Below is a small trained network, with its code and all its weights. Each question gives an input and a class and asks what happens when units are switched off, that is, made to give their printed mean instead of their output.

import numpy as np


def w(rows, s, z=0):
    codes = np.array(rows[::2]) - 128.0
    scale = np.full(codes.shape[1], s)
    scale[-1] = z or s
    return codes * scale


def f(y):
    return y / 2 * (1 + np.tanh(0.7978845608 * (y + 0.044715 * y**3)))


def log_softmax(a):
    a = a - a.max(-1, keepdims=True)
    return a - np.log(np.exp(a).sum(-1, keepdims=True))


def net(x, mask):
    res = np.array(x, float).reshape(1, 3) / 4 @ E
    y = f(res @ A[0][:, :-1].T + A[0][:, -1])
    res = res + np.where(mask, y, B[0][:, -1]) @ B[0][:, :-1]
    return log_softmax(res[-1] @ U[:, :-1].T + U[:, -1])


A, B = {}, {}
E = w([
[123,123,125,136,111,118,122,141,237],'x0',
[123,125,127,227,74,73,113,129,113],'x1',
[90,6,135,113,127,133,58,135,123],'x2',
],0.012)
A[0] = w([
[113,61,131,187,100,108,75,130,112,61],'neuron 0',
[125,104,130,151,115,120,115,129,122,102],'neuron 1',
[133,180,128,210,95,97,146,128,119,132],'neuron 2',
[131,123,125,121,131,131,124,127,126,132],'neuron 3',
[133,150,131,113,136,137,143,132,135,153],'neuron 4',
[126,107,126,147,118,118,118,129,123,108],'neuron 5',
[136,181,129,58,144,148,170,130,142,207],'neuron 6',
[125,127,128,126,130,132,126,126,137,118],'neuron 7',
[126,114,129,104,143,136,116,118,133,109],'neuron 8',
[117,70,128,47,144,145,89,131,134,128],'neuron 9',
[135,139,121,150,122,118,143,122,126,113],'neuron 10',
[127,129,123,128,126,129,129,133,122,132],'neuron 11',
[129,132,127,125,123,129,126,133,124,142],'neuron 12',
[135,150,127,101,141,137,146,123,136,175],'neuron 13',
[124,128,129,136,117,122,123,135,254,174],'neuron 14',
[128,130,119,121,123,128,125,134,120,154],'neuron 15',
[125,113,124,142,114,122,117,136,122,115],'neuron 16',
[126,131,127,119,128,131,130,130,59,254],'neuron 17',
],0.026,0.008)
B[0] = w([
[133,191,109,67,173,93,114,108,154,251],'neuron 0',
[130,151,122,111,137,114,125,129,141,166],'neuron 1',
[130,127,137,243,68,138,139,131,91,242],'neuron 2',
[128,109,131,139,150,118,125,140,149,133],'neuron 3',
[123,156,117,120,128,120,119,129,127,164],'neuron 4',
[128,145,119,118,137,118,125,129,143,160],'neuron 5',
[129,179,107,76,172,88,108,111,157,237],'neuron 6',
[134,134,136,109,104,145,130,116,119,129],'neuron 7',
[134,100,122,139,121,147,135,131,123,152],'neuron 8',
[121,23,153,125,126,180,136,139,112,236],'neuron 9',
[121,122,123,161,111,127,130,134,123,153],'neuron 10',
[129,133,120,130,133,132,127,134,118,130],'neuron 11',
[128,130,129,130,130,128,126,125,127,131],'neuron 12',
[130,147,127,101,144,109,122,121,140,176],'neuron 13',
[127,115,100,100,4,126,122,144,186,255],'neuron 14',
[127,124,130,131,143,125,127,125,128,135],'neuron 15',
[129,145,121,115,131,121,127,130,134,155],'neuron 16',
[130,141,152,160,238,138,138,110,89,217],'neuron 17',
],0.036,0.02)
U = w([
[138,234,137,71,244,45,103,63,99,253],'0',
[131,213,55,26,85,33,72,130,208,128],'1',
[110,26,218,140,195,211,181,140,43,141],'2',
[104,6,140,99,45,201,149,202,150,34],'3',
[138,128,206,253,148,154,195,122,25,129],'4',
[130,101,123,211,3,143,163,188,130,32],'5',
],0.0045,0.0019)

Each question gives the input, the list of numbers given to net, and the class t.
The units are the neurons (one row each of A and B). Each row of codes is followed by its name. A weight is (code - 128) times the scale printed after its matrix; where a second scale follows, it is the last column's (A, B and U).
mask holds one flag per neuron, in row order. A switched-off neuron (its flag False) gives its mean, the last column of its row in B, instead of its output. The means were averaged over made-up inputs and are rounded, as every weight is.
A unit's drop is (log p(t) with every unit on - log p(t) with that unit switched off) / (log p(t) with every unit on - log p(t) with every unit switched off).
The circuit of an input: a set's keep is (log p(t) with only the set's units on - log p(t) with every unit switched off) / (log p(t) with every unit on - log p(t) with every unit switched off). Starting from the 12 units with the biggest drops (on a tie, the unit counted first), units are removed one at a time, each time the one whose removal leaves the highest keep (on an exact tie, the one counted first), for as long as the keep stays at least 0.8.
units of the circuit, in order: the units of the circuit, biggest drop first
top k neurons: the k neurons with the biggest drops, biggest first
drop of u: that unit's drop, to one decimal
input [7,7,-2], class 5: units of the circuit, in order -> (neuron 2)
input [-2,-2,8], class 2: units of the circuit, in order -> (neuron 9; neuron 14)
input [8,0,6], class 3: top 2 neurons -> (neuron 9; neuron 6)
input [-2,4,0], class 4: units of the circuit, in order -> (neuron 6; neuron 14)
input [0,-1,6], class 2: units of the circuit, in order -> (neuron 9; neuron 14)
input [-8,-2,1], class 2: top 2 neurons -> (neuron 0; neuron 2)
input [8,0,1], class 3: top 3 neurons -> (neuron 0; neuron 6; neuron 2)
input [-2,3,-7], class 4: top 2 neurons -> (neuron 2; neuron 14)
input [-4,0,0], class 0: top 2 neurons -> (neuron 9; neuron 2)
input [1,-6,2], class 3: top 2 neurons -> (neuron 9; neuron 17)
input [-5,-7,1], class 2: top 2 neurons -> (neuron 9; neuron 0)
input [8,1,-7], class 5: top 2 neurons -> (neuron 2; neuron 0)
input [6,0,7], class 3: top 2 neurons -> (neuron 9; neuron 6)
input [3,0,5], class 3: units of the circuit, in order -> (neuron 9)
input [-1,-8,3], class 2: top 2 neurons -> (neuron 9; neuron 14)
input [1,7,-2], class 5: top 2 neurons -> (neuron 2; neuron 17)
input [7,-1,7], class 3: drop of neuron 9 -> 1.9
input [0,5,-3], class 4: drop of neuron 14 -> 0.8
input [6,-7,5], class 3: drop of neuron 2 -> 0.0
input [8,1,-2], class 5: units of the circuit, in order -> (neuron 0)
